Table B holds the same points as the rows below and some others, measured another way and shuffled. Each row below is followed by which row of B it is.
B:
[[ 117  -25 -387  161 -323  160  -95   64  -94   80 -472  -46  251  250
    42 -107 -357 -171  -76  -64   79  -40   84  222   99  248 -309 -261
   379  -68 -306]
 [  34 -114  105  -25  -72  120 -206 -149  -39   38  -31  -42 -137 -112
  -216   97   91 -171   49   74 -156 -124 -266    7 -120 -118  140   76
  -253  -48    9]
 [  20  319  220 -366 -229  115   62 -348 -413  363 -136 -371 -286  -21
  -129  299   73   80  682  -32 -274  -78 -114   77 -324 -113  193  187
  -551  311  -54]
 [ 174 -235   86  319  -45   -4 -132 -120  290 -415  148  341  -16   14
  -320  -97  128 -177  -51  -66  248 -137 -461  -10  -35 -165   52  279
    73  178  238]
 [  72  112  175 -132  173 -124  258  -16   57  -44  175  175 -310  -66
   114 -152   95  131  119  222  289  -56   65  126  -57  -39   87  164
   -77 -263  114]
 [ -49   16 -118 -174  -35    4   81   26 -312  565 -454 -220   11 -118
   100  -19 -110   96  -16 -136 -114 -117  356 -175  -87   55  -94 -259
  -173  120 -185]
 [ -33  -80 -123  -35  -54    6  106  114  -57  404 -365  -13  -76 -140
    35  -42 -137   -7 -163  -45    2  -63  418 -176  -30  123 -210 -243
    34   74  -81]
 [ 114 -155 -101  193  269 -249 -133  -74   38 -229   63   91  139    7
     7 -313  101   32 -210   -8  276 -320 -275   73   88 -112  195   28
     7 -195   39]
 [-152  -34  -97 -133   11   33  -56   47 -177  437 -389 -145  -68 -190
    51   35 -141  -10 -149    1 -145  -49  390 -152  -41  119 -127 -315
   -53   48 -124]
 [ -95   32  -89   80  -73  118 -283 -166 -148   89 -332 -130   90   19
    56   66 -214 -193 -137 -101  -42  -60   30  -37   57  111 -108 -275
   100   92 -225]
 [-115 -299   44   36  458    6 -167  147   79 -487   42  571  425  -43
   191 -496   75  212 -390 -129  460  144 -384 -113   55 -263  115  148
   263  -93  117]
 [  50  -62 -197  217   45 -109   96  154  121 -357 -175  419  349  200
    84 -394 -157  197  -70 -209  541   64  -14   64   73   44 -184   75
   520  302  122]
 [  10 -131  139 -147  106   96 -254 -119  -61 -168  143   46  -75  -92
  -142  -31  185  -48   76  212  -88  -82 -473  172 -123 -214  314  205
  -272 -331   45]
 [  11  -55   36  145  -66   -3    8  -42  160  122 -124   86 -266 -141
  -111   69  -80 -193 -162   38   74  -95  244 -141    9  113 -182 -138
    74  111   56]
 [-147  131 -148 -166 -211  168   66   46 -281  553 -607 -181  -23  -47
   149  116 -333   -8   10 -136 -122   99  561 -141  -46  245 -343 -381
    99  261 -259]
 [  10 -308 -137  270   89  -18   19  297  406 -199  -86  519   -3  -95
   -12 -295 -120 -121 -517  114  371   46  245  -75  145  136 -303 -125
   504 -171  130]
 [  37   -1  -17  -60   30   84  -29   14  -30 -201  -33  186   74   94
    86 -190  -48   38   55  101  207   53 -191  225  -22  -34   30   96
   128 -227  -46]
 [  87  -97 -163   92   68  -38   22  131   79 -205  -90  271  159  107
    92 -326  -88   57 -128   54  339  -22  -58  176   69   32  -77   14
   296 -198   -6]
 [ 108 -186 -290  135  -19  -76  -17  114  -53   77 -307   56  261   59
    -6 -269  -90   44 -170 -140  162 -181   31   13   40   30  -92 -120
   157   23  -76]
 [ 142  -64 -190  337 -135  107 -357 -230  -47 -193 -216  -71  236  216
     9  -71 -197 -345 -211 -114  121 -218 -349  140  170   73  -53 -176
   196 -146 -302]
 [ -72  176  -73 -221  -48   73   77   22 -234  213 -285  -66  -27   40
   199  -45 -182  104  137   69   44   82  247  140  -52  129 -105 -142
    71  -76 -173]
 [ 252  -43 -124  359 -106 -169  150   31  347 -352   60  330  -93  162
  -151 -218  -66  -79  -14   68  471 -158  -14  200   84  117 -173  127
   385   30  189]
 [-267  -83 -206   87 -156  218 -410  -27 -148  137 -588  -50  301  -16
   -28   92 -342 -171 -229 -262 -149  120  166 -194   25  172 -277 -387
   303  462 -169]
 [  20   16  189  272  260    6  -33  -83  289 -690  195  608   89  134
   234 -301  -71  -53 -260  -42  696  136 -300   26  174  -46  -65  152
   476  -62   89]
 [-162 -384  -24   78  257   57 -374   93  120 -125  -79  242  125 -236
   -58 -164   33 -128 -515   79    1  -18 -134 -150   59  -86   62 -137
    79 -237   40]
 [ 218   67  -35  137 -172 -250  346   32  257 -112   74  202 -315   48
  -308  -82   53  125  368   99  298 -163  148  192 -128   70  -90  268
   115  310  378]
 [ 226   27   27  -79 -165  127  134  -38  -62   34  -36   56 -131  102
     3  -77    2  -57  185  140  114  -57 -171  237  -77  -33    8  147
   -82 -304 -120]
 [ -53 -123  -33  -34  171   88 -107  117   39 -274  -43  330  172   23
   143 -283  -53   51 -186   99  256  119 -156  124   45  -39   -6   30
   245 -292  -18]
 [   0  191  -99 -347 -185   19  320   30 -453  761 -531 -323  -84  -65
   119   53 -131  236  312 -160 -156  -61  494 -112 -207   79 -138 -175
  -269  284 -195]
 [ 201   94  175  278  109  -70  314  -88  216 -414   93  519   21  180
   224 -320  -41   45  -73 -227  782   28 -144  -82  109  -60 -155  218
   347  183   70]
 [  36 -295 -348   54 -182  181 -293   85 -199  322 -515 -169  306  -11
   -89  -77 -171 -183 -269 -112 -237 -153  -24  -26   10   50 -115 -308
    18 -112 -300]
 [ -88 -166  -49   78  295 -121   97  239  201 -168  -64  453   78 -108
   162 -364  -56  144 -371   21  429   73  222 -109   93   25 -138  -61
   357  -61  154]
 [  35 -219  101   68  139    7 -215 -111   49 -113   58  117  -22 -136
  -134  -81  144 -111 -166   17   40 -158 -336  -79  -35 -190  180   88
  -170 -115   56]
 [  36  -44  -67  219 -121   31 -102 -100   84   72 -214   14 -112  -31
   -82   55 -149 -251 -181  -38   69 -132  123  -86   61  144 -184 -193
   132   96  -63]
 [  93   51   19 -227 -149  308 -165 -144 -308   11 -121 -105   87  140
    69   -9  -32  -72  234  103 -103   27 -435  300 -100 -100  141  101
  -182 -373 -296]
 [ -59   26 -155  -70    1   21  143  152 -134   95 -369  178  235   69
   199 -237 -200  218  -19 -183  266  123  242  -35  -16   74 -209  -96
   289  228  -55]
 [ -84  300  318 -181  -43  104   68 -250  -74  -54   43   63 -324  -24
    28  176  -23   16  368   63   95  134  -18   53 -150   -1   30  161
   -98  215   79]
 [ -74  290   86 -320  -99   68  -41 -234 -398   91 -172 -213   29   91
     2   94  -17  208  569  -85  -93   33 -181  182 -231  -86  170  151
  -241  311  -52]
 [ 218 -236  -34  285  304 -173  126  130  288 -513  193  572  198   94
   139 -560   91   89 -345  -12  696 -108 -313   68  154 -143   32  211
   327 -315  127]
 [ 132 -194  379  240  320  -39 -186 -210  386 -710  559  506 -202  -89
  -119 -187  305 -195 -202  204  418 -110 -690   51   51 -292  304  400
   -44 -352  270]
 [ -15 -214  155  439  -35   -1 -232 -113  525 -414  137  404 -284 -158
  -360   89    3 -381 -293   69  215  -45  -86 -155   55   52 -148   49
   270  256  330]
 [ -95 -266 -205  181  104  143 -391   -5 -175  -17 -443   75  543   27
   147 -230 -188 -105 -491 -362  101  -41 -192 -235  125  -58  -89 -288
   212  103 -277]
 [ -36 -141  387   97  364   17  -64 -101  249 -521  307  567  -50 -127
    71 -225  185   -4 -226  -28  461   98 -424 -183    3 -273  153  298
    61  -21  230]
 [ -33  151  -82 -283 -197  -13  205   60 -177  563 -294 -252 -375 -135
   -58  153 -108   58  259  223 -222  -68  548  101 -169  203 -123 -174
  -173  -35  -36]
 [ 211   22  -10  288 -150  -64   69 -162  153   23  -64   22 -257   32
   -91   26  -70 -259  -68   11  202 -250   71    4   66  121 -140  -72
    60   11  -32]
 [-101  -48  205    6   20  128 -179 -144   79 -109   -1  167 -155 -138
  -116   96   24 -142  -33   23   16   56 -139 -107  -76  -64   24   61
   -34  145   98]
 [-157  160    3 -387   53   31  180   95 -256  408 -272  -77 -159 -132
   201  -21 -102  217  134  126  -43  104  442   21 -130   92  -73 -150
   -85  -86  -82]
 [ -39  -90   95 -197   39  157 -238 -155 -247   81  -87  -98   49  -82
   -57   16  105  -30   79   11 -173  -56 -363   17 -142 -197  234   80
  -327 -121  -95]
 [ 190 -207  -10  214   66 -227  190  131  423 -164  210  346 -335 -128
  -228 -204  136  -56 -140  281  311 -208   99   93   14   24  -34  142
   109 -219  322]
 [ -87  233  173 -135   15  133 -191 -342 -310  -41 -134 -128   49   74
   131   91  -63    1  241 -143   18   19 -278   32  -82  -84  130   26
  -147  199 -161]
 [ 114  -92  110  216  123  106 -325 -263   44 -546  149  233  202  153
    33 -181   56 -191 -127  -58  299  -89 -723  131   88 -202  193  184
    73 -197  -80]
 [ 137  131  -81 -172 -339  235  -21 -102 -246  109 -218 -157  -19  176
   -69   76 -109  -56  401   99 -126    0 -187  353 -132   41   -4   77
   -91 -124 -210]
 [-172 -345   46  322  292  -91 -334   37  379 -366   51  421    9 -238
  -163 -151   18 -163 -552   22  228  -32  -44 -241  113  -19  -36  -82
   295   95  272]
 [ 189  -56  -65   21  -42   41    0   13   67 -172   68  133  -87   99
   -24 -163    7  -94   24  265  164 -108 -216  346   14    2   53  103
    58 -495  -59]
 [-122  292  166 -104  -65   54 -116 -342 -241    8 -162 -138  -69   44
     3  185  -85   24  360 -159    2   23  -94   -7 -126  -12   51   39
  -111  473  -21]
 [ -33  -85  101    8   51   -6 -107 -115  -13   97  -90   18 -118 -167
  -120   31   59  -64  -61  -52  -19 -114  -27 -168  -76  -74   45   -7
  -162  157   68]
 [ 118   -5 -117  380 -328 -120  -20 -132  261   26 -172    0 -278   -3
  -402  176 -137 -264   59  -40   64 -225  233  -24  -16  225 -268  -85
   184  497  185]
 [ -44  124  -57 -135   63  -17  -38 -138 -339  302 -305 -230   70   -7
   189  -43  -99   81   39 -106  -11 -134   97  -32  -28   15   37 -181
  -144   18 -227]
 [ -72 -200  -38  -16   25  238 -265   77   25 -226 -118  267  184    7
    -3 -141  -79  -90 -182   79   68  150 -250   99   -1  -43  -22    9
   194 -200  -52]
 [ 145  258  -20 -363 -295  175  233  -95 -412  472 -286 -305 -180  100
    88  102  -84   72  487   87 -150  -34   92  243 -195   43    0   22
  -314 -145 -277]
 [ 181   26  -66  113 -199  -10  203    7   79  116 -147   75 -182   45
   -57  -45  -99  -90   60   33  187 -115  174   62  -23  119 -190  -22
    96   17  -12]
 [ 192  149  208  208  -82   31 -167 -457   26 -328  176  -20 -183  141
   -96  103   60 -270  189    0  188 -225 -526  163    4  -94  168  196
  -135   -4  -39]
 [ 197  138  -58  278 -342  -24  204  -51  283 -192  -59  225 -250  183
  -194   18 -180 -143  235   45  336  -25  150  207    0  226 -303  100
   367  287  152]
 [ 157  285  168  -92 -139    5  335 -159  -72  109  -22   24 -328   78
    85   25  -37   34  353   42  235  -32   95  113  -97   39  -63  136
   -87   50  -22]
 [ -92  -60 -160   70 -152   93 -147  -48 -185  358 -526 -144  131  -55
   -31   67 -217 -105 -140 -268 -108  -68  235 -246  -24  111 -218 -311
    59  386 -165]
 [  21  -86 -133 -364  -21  236  -63  145 -313  211 -230  -50  149   17
   142 -175  -40   96   60  200 -134   57 -131  267 -102  -56   87  -25
  -136 -564 -275]
 [-132 -151  -98  -42  236   12  -96  177  -18 -290 -156  383  396   41
   160 -380  -77  236 -171  -97  330  173 -122   21   17  -78  -20   41
   335   40   59]
 [ -21 -185 -149  130  107  177 -197  102  -42 -392 -234  407  569  200
   224 -403 -180   44 -289 -224  405  169 -346   37  115  -76  -97   -8
   456  -44 -157]
 [  14  231  158 -362 -114   76  199  -72 -128  324    8 -156 -544 -118
     2  174   15   -8  354  405 -139  -12  254  236 -172   94   34   32
  -292 -341  -34]
 [-273  213   65  -64   22   27 -172 -224 -229  134 -362 -118   52  -51
    89  139 -208   46   80 -273   -4   69  198 -220  -56   84  -98 -197
    57  611  -43]
 [-158  254  -12  -18 -148  291 -216 -166 -194 -173 -345   72  214  232
   248   49 -374  -86   79 -153  170  270  -43  121   52  163 -224 -153
   387  211 -269]]
Rows of B count from 0, top down.

[ 331    6   29   77 -243  331  331 -217  -60 -120  264 -365  451  562
   11  111   96 -257 -484  148  120 -305  -68  145  153 -225  385  -72
   35   89  537  124   14  -56   42 -319] -> 62
[  49  -37  105   85 -174  -82 -151 -106  139 -229  245 -154  253  537
  165  254  108   15 -685  202  324 -293   87  -58    6  137  474  -68
  341   44  578  330  206  308 -465 -259] -> 23
[  58 -218  118  274  -27  -49 -158  162  101  -71  254 -350  -12  155
   95  134   -3 -200 -450  -69  186 -301  165   86  -19  130  357  -70
   29   45  379  378 -103   64 -261 -117] -> 38
[-163 -244  122   65    4  -26  -85   75 -136  150   99    2 -315  -50
  144   20   30  204 -205 -124   46  -27  140  -75 -272  146 -249 -131
  116 -236 -120  -57 -359  220  -34 -153] -> 57
[ -10 -209   15   59   24  154  268 -233 -207  -50   80    1   53  253
  197 -195    3  113 -239  336  109  275  -88  -50 -195 -187 -147   19
  186  -85    4 -130 -164   13   97   42] -> 63
[ 355  122  -94 -321   83  270  -54   35  171  -24  -45 -393    9  -57
 -426  213  103  130   76 -273  -32 -208  -54  217   28   39  104 -173
 -318  -25  -90 -115   27   54   87 -125] -> 1
[  30   36  100 -171 -239  100  -41 -145  -31  -87  -66  -37  -36  152
 -119  -35   98  291   96 -177   62 -196   33 -156 -113  -89  118 -117
   78   14   35 -170 -111   21 -136  -39] -> 13
[ -11   42  263  -63  -48  -25  -76   40 -184  -32    8   33   97  183
  207   15  148  301 -210  -60  -66 -287   -1 -257  -93  151  135 -124
  206   -1  142  -75  -73  114 -185 -195] -> 69
[ -39   -5  -36 -256  -53 -120 -250  119   30  -72 -172    0 -303 -258
 -391 -101  121  394  485 -362   85 -145   75 -134 -282  128   23   68
  -74   87 -189  -59  173   79 -120  229] -> 24
[ -94 -148   74  -28 -378  215  173 -202 -239   97   33  115 -180  225
   61  -18   74  185  -94   -7   37    3   98 -161  -75 -139 -229  -26
  130 -207  -51 -208 -289  190   35 -252] -> 44
[ 197 -150 -217  -60  160  154  178 -107  101  -40  228 -386   69  112
 -245   65   35  -83 -248   38  268   39  -69  358 -273  -51  -29 -106
  -55  -66   92   65    8   50  176  -25] -> 26
[  56 -128    0  -24 -101  173  166 -104 -151  -66  -73  -89  -87   -8
 -145 -294   11  117  295  -58   29   65  -35  -58 -164 -240   -8   70
  -80   88  -97 -144 -129 -207  112  225] -> 48
[-180 -200  169  159  -66 -228 -150   62 -128 -173  -21   63 -128    3
  113 -311   21  205  133  -23  162  -79   81 -285 -290   11  226  128
  212  205  136  134   18 -105 -284  329] -> 31
[  99   79  -30 -293  -19  106   56  -84 -154 -131 -221   82   17    5
 -200 -198  144  394  352   46  -33   82 -128 -197 -109  -71   -3  151
  -14  113 -159 -219  235    8   24  201] -> 45
[ 216   14  116  -32  -44  221 -176   56  143   -8   93 -264   34  251
   84  450   55   13 -577   58  -42 -188   85   37  319  182  202 -152
  -65 -187  148  108  -86  375 -244 -453] -> 49
[  87  -86 -152 -232  235  106   65  109 -132   74 -119  -64 -228 -306
 -289 -139   85  265  331  -86  -66  200  -89   42 -238   68 -300  114
 -207  -59 -396 -179   83   63  254  173] -> 47
[ 271   74  -87 -197  103  205  338   21 -286    3  -12 -163  231   -8
 -250 -199  193   99  236  -68  -95 -125 -221   49 -151  -70    5  108
 -152  161    1 -130  231 -163  359   48] -> 3
[ 414  360  152 -318 -439  336 -171 -125  215 -249 -140 -303  295  393
 -313  347  167  140  -25 -231  -72 -566   16 -101  480  -83  672 -128
 -168  165  343  -32  189   66 -348 -312] -> 40
[ 138  -94   33   34 -120  163  111 -109    6  -52  176 -281   85  236
  -53   43   46  -47 -248  -72  142 -205   26  114 -112 -104  154 -153
   15   -8  227   37 -174  -24   -5 -142] -> 60
[-200 -259  200  278 -102  -95  212 -117 -409  -96  129  233  120  357
  494 -318   67  116 -325  415  123  114  -20 -349 -210  -64   37  193
  447   68  270   79  -15   27 -129   63] -> 29
[ -74  -13   80  -88 -286  -33   15   94 -320    7  -94  180 -114  -12
 -105 -145  204  279  289 -172  -29 -226   52 -322 -115   84   26  230
   70  111   35  -21  218  116  -56  -16] -> 22
[-131 -349  -54  201  -51  -43  192   34 -297   29  121   53 -178  -14
   36 -290   40   -3   28  120  168  155   43  -79 -310  -40 -155  273
   98   32   28  128   43   26  110  173] -> 17
[-194 -280  -98   22 -424  138  209  -49 -350  282  160  224 -377  113
  -32  120  163   91 -181  -10  111   33  200 -103 -145   81 -511  170
  119 -357  -81  -40  -88  525  158 -438] -> 19
[ 181 -225 -277  -22  266    8 -128  120  329  -53  191 -510 -194 -167
 -439  149  -19 -111 -108 -163  320   -1   65  439 -287  122   45  -58
 -222  -37   -7  250   73  108   42  119] -> 65
[-132 -325   52  201  -41  -16  165  194 -389  173   97   13 -282 -194
   31 -284   53   14  164 -173  -17  -53   81  -95 -302   27 -222  166
  -29   -6  -80   42 -188  -63  207   73] -> 18
[ 431  -38  137  164   11  423  299   -2 -105  -71  105 -495  359  253
   51  -55  -16 -316 -220   62 -170 -213 -121  137  291 -262  397  -52
 -265  167  286   62 -197 -356  163 -102] -> 25
[-166 -239  187   90  -58   -6 -105  136 -213   86 -111   70 -415 -218
   89 -221  -23  245  230 -201  -89   24  132 -243 -173   14 -158   24
  -24  -68 -262 -118 -367  -26  -44  125] -> 5
[ 224 -175 -192    7  -64  230   13  -59  237  -22  228 -438  -65  160
 -281  291    3 -202 -361  -19  247  -55  101  352   17  -25   88  -77
 -166 -135  147  195  -42  212    2 -208] -> 53
[ 241  237  256 -179 -341   78 -493  130  284 -208 -149 -281    1  136
 -229  334  103  184   23 -427  -58 -650  179 -184  367  137  697 -145
 -161  170  272  128   72  108 -548 -207] -> 52
[ -14 -192    3   15  139   29   33 -140   13 -109   70 -127  -44  108
   57 -133  -30  164 -166  144  182  187  -33   29 -293  -84  -38  -85
  133  -43  -23  -54 -169   -3  -39  155] -> 4
[ -69  -74  182  -13 -213   16  -30  109 -266   67  -72   77 -201  -58
    2 -117  112  244  195 -256 -105 -232   92 -278  -91   50  -17   45
   10    6  -56 -103 -138   34  -43  -63] -> 64
[  47  -52  -67    4 -128  -49   58 -140   15 -118  332 -108  266  495
   44  233  190   -2 -649  213  371 -226   22   63 -183  156  209  -17
  351  -31  520  265  312  383 -205 -315] -> 70
